Below is a small trained network, with its code and all its weights. Each question gives an input and a target symbol and asks what happens when units are switched off, that is, made to give their printed mean instead of their output.

import numpy as np


def w(rows, s, z=0):
    codes = np.array(rows[::2]) - 128.0
    scale = np.full(codes.shape[1], s)
    scale[-1] = z or s
    return codes * scale


def norm(h):
    return h / np.sqrt((h * h).mean(-1, keepdims=True) + 1e-5)


def f(y):
    return np.maximum(y, 0)


def softmax(a):
    e = np.exp(a - a.max(-1, keepdims=True))
    return e / e.sum(-1, keepdims=True)


def log_softmax(a):
    a = a - a.max(-1, keepdims=True)
    return a - np.log(np.exp(a).sum(-1, keepdims=True))


def net(x, mask):
    ids = ['ΘΣαγεζλμπτφω'.index(c) for c in x.split()]
    T = len(ids)
    res = E[ids] + P[:T]
    r = norm(res)
    for j in range(2):
        rows = slice(2 * j, 2 * j + 2)
        q, k, v = (r @ M[0][rows].T for M in (Q, K, V))
        z = softmax(np.where(np.tri(T) > 0, q @ k.T / 2**0.5, -1e9)) @ v
        o = O[0][rows]
        res = res + np.where(mask[j], z, o[:, -1]) @ o[:, :-1]
    y = f(norm(res) @ A[0][:, :-1].T + A[0][:, -1])
    res = res + np.where(mask[2:14], y, B[0][:, -1]) @ B[0][:, :-1]
    return log_softmax(norm(res)[-1] @ U[:, :-1].T + U[:, -1])


Q, K, V, O, A, B = {}, {}, {}, {}, {}, {}
E = w([
[53,134,161,147,171,63,80,138,160],'Θ',
[71,76,148,152,137,66,79,169,154],'Σ',
[60,83,183,176,122,75,96,188,139],'α',
[73,90,177,156,171,60,83,179,152],'γ',
[86,56,171,170,160,55,96,189,152],'ε',
[67,58,135,153,112,58,75,186,158],'ζ',
[92,99,246,150,174,81,114,186,154],'λ',
[99,45,140,160,90,57,40,184,166],'μ',
[120,225,181,168,81,106,14,147,176],'π',
[9,96,181,79,83,28,96,89,87],'τ',
[100,148,227,189,87,76,165,104,3],'φ',
[236,154,56,7,141,132,233,97,96],'ω',
],0.00064)
P = w([
[145,173,49,158,173,76,100,254,83],'0',
[198,152,88,87,150,53,142,203,112],'1',
[157,121,124,98,133,73,140,157,118],'2',
[135,107,143,108,121,81,144,117,146],'3',
[113,92,157,127,110,101,141,90,161],'4',
[92,95,180,137,100,122,134,75,166],'5',
[72,82,197,143,102,137,113,49,189],'6',
],0.00074)
Q[0] = w([
[90,75,184,142,129,102,124,107,156],'head 1',
[97,144,152,170,110,148,92,134,127],'head 1',
[160,157,43,136,169,254,124,164,76],'head 2',
[178,145,116,82,112,77,183,133,91],'head 2',
],0.0049)
K[0] = w([
[122,114,159,133,90,167,129,62,145],'head 1',
[98,82,173,148,132,122,106,122,163],'head 1',
[107,123,127,159,165,45,83,254,142],'head 2',
[167,142,58,118,186,133,155,157,94],'head 2',
],0.0051)
V[0] = w([
[204,133,87,103,181,136,199,150,79],'head 1',
[175,231,92,89,59,154,131,108,87],'head 1',
[220,170,107,137,143,150,77,134,248],'head 2',
[108,73,98,13,124,105,187,88,186],'head 2',
],0.0018)
O[0] = w([
[81,47,167,185,165,199,89,97,129,251],'head 1',
[90,193,182,194,26,171,102,96,161,153],'head 1',
[4,66,99,73,121,172,201,174,145,128],'head 2',
[114,170,146,120,125,148,14,236,76,254],'head 2',
],0.0016,0.00077)
A[0] = w([
[135,78,147,100,124,225,113,116,110,67],'neuron 1',
[62,75,151,136,132,206,68,107,127,46],'neuron 2',
[68,139,158,231,130,153,35,189,102,38],'neuron 3',
[197,165,111,97,133,110,114,110,174,56],'neuron 4',
[46,82,188,140,103,141,53,128,131,210],'neuron 5',
[71,146,129,230,129,115,75,181,111,100],'neuron 6',
[100,138,105,249,115,168,119,180,131,67],'neuron 7',
[88,176,123,153,61,163,168,136,171,64],'neuron 8',
[144,118,74,125,194,84,112,165,108,102],'neuron 9',
[181,101,136,210,139,85,109,55,163,2],'neuron 10',
[170,108,120,117,103,173,200,82,140,122],'neuron 11',
[47,65,127,138,126,118,182,114,181,18],'neuron 12',
],0.0019,0.00098)
B[0] = w([
[99,156,194,143,76,144,80,110,150,183],'neuron 1',
[199,118,72,170,135,140,242,77,115,167],'neuron 2',
[238,190,114,2,121,126,149,191,19,204],'neuron 3',
[101,104,113,140,132,139,161,178,81,152],'neuron 4',
[174,145,93,145,134,175,182,119,119,253],'neuron 5',
[145,150,124,34,112,170,140,144,106,202],'neuron 6',
[152,65,95,69,156,84,221,168,129,152],'neuron 7',
[127,92,186,155,154,136,80,90,109,145],'neuron 8',
[125,147,149,140,91,180,110,75,121,179],'neuron 9',
[197,198,105,153,93,101,175,72,81,142],'neuron 10',
[142,150,130,109,137,139,99,184,88,176],'neuron 11',
[125,222,137,107,72,99,153,174,135,136],'neuron 12',
],0.0024,0.0019)
U = w([
[180,142,65,94,150,43,196,168,86,245],'Θ',
[112,178,218,115,78,90,1,134,116,181],'Σ',
[165,157,153,225,86,143,174,2,146,156],'α',
[162,136,144,78,93,252,145,158,79,179],'γ',
[92,92,78,161,143,148,89,127,137,2],'ε',
[44,171,62,156,191,149,96,101,137,39],'ζ',
[97,48,85,146,113,125,78,132,167,44],'λ',
[30,142,133,130,86,90,194,169,242,92],'μ',
[92,80,84,150,130,132,88,129,146,5],'π',
[105,62,111,167,175,138,96,125,141,31],'τ',
[87,87,101,167,176,136,102,120,144,29],'φ',
[104,64,179,161,210,133,131,133,157,39],'ω',
],0.0057,0.0033)

Each question gives the input, a string of symbols that net reads in full, and the target symbol t.
The units are the heads (2 rows each of Q, K, V and O) and the neurons (one row each of A and B). Each row of codes is followed by its name. A weight is (code - 128) times the scale printed after its matrix; where a second scale follows, it is the last column's (O, A, B and U).
mask holds one flag per unit, heads first, then neurons. A switched-off unit (its flag False) gives its mean, the last column of its rows in O or B, instead of its output. The means were averaged over made-up inputs and are rounded, as every weight is.
A unit's drop is (log p(t) with every unit on - log p(t) with that unit switched off) / (log p(t) with every unit on - log p(t) with every unit switched off).
The circuit of an input: a set's keep is (log p(t) with only the set's units on - log p(t) with every unit switched off) / (log p(t) with every unit on - log p(t) with every unit switched off). Starting from the 12 units with the biggest drops (on a tie, the unit counted first), units are removed one at a time, each time the one whose removal leaves the highest keep (on an exact tie, the one counted first), for as long as the keep stays at least 0.8.
units of the circuit, in order: the units of the circuit, biggest drop first
unit that matters most: the unit with the biggest drop
k most important neurons: the k neurons with the biggest drops, biggest first
heads that matter: for each layer, one digit per head in row order, 1 if its drop is at least 0.15 and else 0, layers parted by /
input α Θ π λ, target μ: unit that matters most -> head 2
input ω φ ζ π, target α: units of the circuit, in order -> head 2; neuron 3; head 1
input π λ φ, target α: units of the circuit, in order -> head 2; neuron 3
input φ ω φ π τ ω ω, target α: units of the circuit, in order -> neuron 3; neuron 6
input λ ω γ ω ζ π Σ, target μ: 2 most important neurons -> neuron 3; neuron 6
input ω ω ω π φ π π, target α: units of the circuit, in order -> head 2; neuron 3; head 1; neuron 6
input ω ω ω φ τ φ Θ, target α: units of the circuit, in order -> head 2; neuron 3; neuron 10; head 1
input π λ λ π φ α, target α: 2 most important neurons -> neuron 10; neuron 3
input Θ λ α ω π γ τ, target Θ: heads that matter -> 00
input π φ γ φ ζ Σ α, target Θ: heads that matter -> 00
input φ μ ω φ φ Σ α, target α: heads that matter -> 11
input π Σ Θ, target μ: heads that matter -> 01
input ε π α, target μ: 2 most important neurons -> neuron 3; neuron 12
input Θ τ λ φ, target α: units of the circuit, in order -> head 2
input ω ω ω φ Θ ω τ, target Θ: heads that matter -> 01
input γ λ γ Σ Θ π γ, target μ: heads that matter -> 11
input ω ω π ω ω γ, target Θ: heads that matter -> 00
input ω φ ω ω μ, target Θ: heads that matter -> 00
input ε λ ω λ φ ω, target Σ: heads that matter -> 11
input φ ω ω π, target Θ: units of the circuit, in order -> neuron 3
input π ω τ π ω, target Σ: 2 most important neurons -> neuron 5; neuron 1
